Below is a small trained network, with its code and all its weights. Each question gives an input and a target symbol and asks what happens when units are switched off, that is, made to give their printed mean instead of their output.

import numpy as np


def w(rows, s, z=0):
    codes = np.array(rows[::2]) - 128.0
    scale = np.full(codes.shape[1], s)
    scale[-1] = z or s
    return codes * scale


def norm(h):
    return h / np.sqrt((h * h).mean(-1, keepdims=True) + 1e-5)


def f(y):
    return y / 2 * (1 + np.tanh(0.7978845608 * (y + 0.044715 * y**3)))


def softmax(a):
    e = np.exp(a - a.max(-1, keepdims=True))
    return e / e.sum(-1, keepdims=True)


def log_softmax(a):
    a = a - a.max(-1, keepdims=True)
    return a - np.log(np.exp(a).sum(-1, keepdims=True))


def net(x, mask):
    ids = ['ΔΠΦαεηθλστω'.index(c) for c in x.split()]
    T = len(ids)
    res = E[ids] + P[:T]
    u = 0
    for l in range(3):
        r = norm(res)
        for j in range(3):
            rows = slice(3 * j, 3 * j + 3)
            q, k, v = (r @ M[l][rows].T for M in (Q, K, V))
            z = softmax(np.where(np.tri(T) > 0, q @ k.T / 3**0.5, -1e9)) @ v
            o = O[l][rows]
            res = res + np.where(mask[u + j], z, o[:, -1]) @ o[:, :-1]
        u += 3
        y = f(norm(res) @ A[l][:, :-1].T + A[l][:, -1])
        res = res + np.where(mask[u : u + 4], y, B[l][:, -1]) @ B[l][:, :-1]
        u += 4
    return log_softmax(norm(res)[-1] @ U[:, :-1].T + U[:, -1])


Q, K, V, O, A, B = {}, {}, {}, {}, {}, {}
E = w([
[130,108,98,153],'Δ',
[135,98,92,158],'Π',
[94,124,110,82],'Φ',
[94,142,116,105],'α',
[84,113,136,111],'ε',
[135,77,91,151],'η',
[121,100,103,111],'θ',
[77,198,120,133],'λ',
[88,162,112,78],'σ',
[114,2,97,89],'τ',
[81,54,135,91],'ω',
],0.022)
P = w([
[95,167,37,113],'0',
[151,135,113,25],'1',
[124,118,171,116],'2',
[55,95,62,164],'3',
[117,165,180,148],'4',
[65,190,170,168],'5',
[98,76,2,112],'6',
],0.014)
Q[0] = w([
[251,157,145,104],'L0H0',
[104,142,72,100],'L0H0',
[91,112,154,122],'L0H0',
[156,128,140,229],'L0H1',
[104,57,164,134],'L0H1',
[113,157,155,85],'L0H1',
[138,124,145,139],'L0H2',
[109,117,149,109],'L0H2',
[137,163,129,135],'L0H2',
],0.026)
K[0] = w([
[249,178,228,127],'L0H0',
[90,129,173,228],'L0H0',
[137,84,117,130],'L0H0',
[214,90,28,108],'L0H1',
[48,28,46,122],'L0H1',
[105,145,158,69],'L0H1',
[110,98,73,121],'L0H2',
[76,75,149,96],'L0H2',
[110,173,84,163],'L0H2',
],0.015)
V[0] = w([
[153,188,144,110],'L0H0',
[138,154,218,207],'L0H0',
[93,94,161,201],'L0H0',
[131,130,149,84],'L0H1',
[172,109,90,170],'L0H1',
[175,111,112,130],'L0H1',
[252,177,191,107],'L0H2',
[137,163,99,139],'L0H2',
[174,138,122,111],'L0H2',
],0.012)
O[0] = w([
[85,90,82,61,72],'L0H0',
[103,2,56,164,2],'L0H0',
[140,117,142,222,121],'L0H0',
[141,118,85,133,132],'L0H1',
[83,151,166,92,101],'L0H1',
[88,151,138,90,103],'L0H1',
[247,80,135,85,22],'L0H2',
[150,103,41,170,111],'L0H2',
[143,151,101,126,110],'L0H2',
],0.0084,0.014)
A[0] = w([
[227,138,12,122,150],'L0N0',
[248,104,63,211,9],'L0N1',
[117,133,140,233,48],'L0N2',
[80,150,45,160,115],'L0N3',
],0.011,0.0014)
B[0] = w([
[104,22,42,177,120],'L0N0',
[252,88,29,134,118],'L0N1',
[138,201,135,122,229],'L0N2',
[73,50,108,21,253],'L0N3',
],0.012,0.0039)
Q[1] = w([
[82,112,131,170],'L1H0',
[151,174,178,153],'L1H0',
[206,170,209,151],'L1H0',
[116,116,136,204],'L1H1',
[38,146,137,161],'L1H1',
[123,161,154,182],'L1H1',
[123,63,171,174],'L1H2',
[57,183,54,139],'L1H2',
[4,169,153,92],'L1H2',
],0.018)
K[1] = w([
[105,100,104,173],'L1H0',
[102,112,162,149],'L1H0',
[132,52,193,127],'L1H0',
[128,152,190,155],'L1H1',
[2,174,119,124],'L1H1',
[67,80,110,178],'L1H1',
[177,79,43,90],'L1H2',
[79,131,136,230],'L1H2',
[29,96,118,172],'L1H2',
],0.018)
V[1] = w([
[129,133,131,137],'L1H0',
[158,155,81,109],'L1H0',
[162,167,86,131],'L1H0',
[185,180,137,92],'L1H1',
[126,85,192,76],'L1H1',
[154,134,203,117],'L1H1',
[152,170,212,191],'L1H2',
[126,135,121,152],'L1H2',
[134,87,190,4],'L1H2',
],0.021)
O[1] = w([
[118,140,140,132,126],'L1H0',
[96,72,150,165,108],'L1H0',
[74,99,173,173,87],'L1H0',
[103,83,150,247,122],'L1H1',
[177,178,74,131,81],'L1H1',
[163,214,153,156,4],'L1H1',
[76,77,148,209,83],'L1H2',
[124,111,140,119,127],'L1H2',
[137,215,67,209,165],'L1H2',
],0.014,0.0031)
A[1] = w([
[8,127,103,186,163],'L1N0',
[176,33,186,115,254],'L1N1',
[119,139,229,230,38],'L1N2',
[207,184,226,139,150],'L1N3',
],0.013,0.00087)
B[1] = w([
[70,75,78,37,254],'L1N0',
[120,192,77,95,133],'L1N1',
[184,153,122,249,191],'L1N2',
[98,241,101,60,190],'L1N3',
],0.016,0.0084)
Q[2] = w([
[100,190,124,73],'L2H0',
[107,126,2,163],'L2H0',
[86,180,225,152],'L2H0',
[145,110,71,158],'L2H1',
[210,48,120,90],'L2H1',
[123,104,206,196],'L2H1',
[186,178,200,141],'L2H2',
[22,196,148,57],'L2H2',
[183,62,98,62],'L2H2',
],0.016)
K[2] = w([
[108,170,178,70],'L2H0',
[238,178,41,117],'L2H0',
[59,117,252,233],'L2H0',
[126,74,72,121],'L2H1',
[86,178,16,181],'L2H1',
[179,63,188,176],'L2H1',
[138,138,196,164],'L2H2',
[23,84,141,106],'L2H2',
[166,148,28,239],'L2H2',
],0.015)
V[2] = w([
[147,175,123,132],'L2H0',
[109,140,31,74],'L2H0',
[82,1,179,141],'L2H0',
[125,66,148,66],'L2H1',
[80,148,244,69],'L2H1',
[68,100,160,158],'L2H1',
[125,215,52,173],'L2H2',
[129,94,68,125],'L2H2',
[120,162,73,172],'L2H2',
],0.012)
O[2] = w([
[121,82,122,195,165],'L2H0',
[55,54,221,46,212],'L2H0',
[176,255,94,25,1],'L2H0',
[110,125,211,183,132],'L2H1',
[211,57,175,139,208],'L2H1',
[166,146,158,70,118],'L2H1',
[175,30,89,33,126],'L2H2',
[90,102,104,134,159],'L2H2',
[154,87,79,83,118],'L2H2',
],0.0084,0.011)
A[2] = w([
[112,125,73,48,41],'L2N0',
[236,254,60,50,219],'L2N1',
[210,92,208,35,2],'L2N2',
[168,182,225,141,225],'L2N3',
],0.014,0.0009)
B[2] = w([
[149,187,196,164,253],'L2N0',
[160,145,5,117,240],'L2N1',
[194,121,83,137,178],'L2N2',
[176,124,207,133,232],'L2N3',
],0.02,0.0049)
U = w([
[222,91,172,134,101],'Δ',
[189,117,152,134,18],'Π',
[126,142,104,187,5],'Φ',
[62,131,124,62,142],'α',
[208,107,152,133,59],'ε',
[192,122,159,148,62],'η',
[158,176,169,255,100],'θ',
[198,111,146,102,96],'λ',
[137,41,130,170,206],'σ',
[173,194,33,116,174],'τ',
[191,195,136,112,132],'ω',
],0.011,0.003)

Each question gives the input, a string of symbols that net reads in full, and the target symbol t.
The units are the heads (3 rows each of Q, K, V and O) and the neurons (one row each of A and B). Each row of codes is followed by its name. A weight is (code - 128) times the scale printed after its matrix; where a second scale follows, it is the last column's (O, A, B and U).
mask holds one flag per unit, layer by layer, with each layer's heads first. A switched-off unit (its flag False) gives its mean, the last column of its rows in O or B, instead of its output. The means were averaged over made-up inputs and are rounded, as every weight is.
A unit's drop is (log p(t) with every unit on - log p(t) with that unit switched off) / (log p(t) with every unit on - log p(t) with every unit switched off).
The circuit of an input: a set's keep is (log p(t) with only the set's units on - log p(t) with every unit switched off) / (log p(t) with every unit on - log p(t) with every unit switched off). Starting from the 12 units with the biggest drops (on a tie, the unit counted first), units are removed one at a time, each time the one whose removal leaves the highest keep (on an exact tie, the one counted first), for as long as the keep stays at least 0.8.
circuit, biggest first: the units of the circuit, biggest drop first
top k neurons: the k neurons with the biggest drops, biggest first
top k neurons in layer l: the k neurons of layer l with the biggest drops, biggest first
which heads matter: for each layer, one digit per head in row order, 1 if its drop is at least 0.15 and else 0, layers parted by /
input Φ θ τ σ λ Φ, target σ: top neuron in layer 1 => (L1N0)
input τ θ θ τ σ, target τ: which heads matter => 000 / 000 / 000
input τ τ η, target τ: which heads matter => 001 / 001 / 000
input ω θ θ, target ω: circuit, biggest first => (L1N3; L1H1; L0N3)
input θ ω ω, target θ: which heads matter => 111 / 011 / 100
input τ η ε ω σ Φ, target ω: which heads matter => 100 / 111 / 000
input ω λ σ, target ω: circuit, biggest first => (L0N3; L1H1; L1N0; L2H2)
input θ λ σ, target θ: circuit, biggest first => (L1N2; L1H1)
input τ α α, target τ: which heads matter => 001 / 001 / 001
input θ ω τ Φ η θ Φ, target σ: top 2 neurons => (L0N3; L1N3)
input θ α τ θ τ α, target θ: circuit, biggest first => (L0H0; L1N2)
input α θ ω Π, target α: top 3 neurons => (L0N3; L0N2; L2N3)
input τ σ Δ θ θ ω, target θ: circuit, biggest first => (L0H0; L1N2)
input τ θ τ θ Π Φ, target θ: circuit, biggest first => (L0H0; L1N2; L0H1)
input τ τ η α Φ Δ, target α: circuit, biggest first => (L1N0)
input α α θ θ λ ε, target θ: circuit, biggest first => (L1N2; L0H0)
input τ θ θ τ θ θ, target τ: which heads matter => 000 / 010 / 000
input α θ θ τ λ τ, target τ: which heads matter => 000 / 010 / 000
input θ θ Δ η, target α: top 4 neurons => (L0N2; L0N3; L2N3; L1N2)
input θ λ τ ε Π, target τ: circuit, biggest first => (L1H0)
input θ α Φ θ Φ τ, target θ: which heads matter => 100 / 011 / 100
input ε ω θ τ θ ω, target τ: which heads matter => 000 / 101 / 000
input ω λ θ, target ω: top 2 neurons => (L1N3; L0N3)
input θ θ τ τ θ λ, target τ: which heads matter => 000 / 000 / 000
input θ θ θ α θ, target θ: which heads matter => 011 / 000 / 100
input σ ω θ ω Δ η, target ω: top 2 neurons in layer 2 => (L2N3; L2N1)
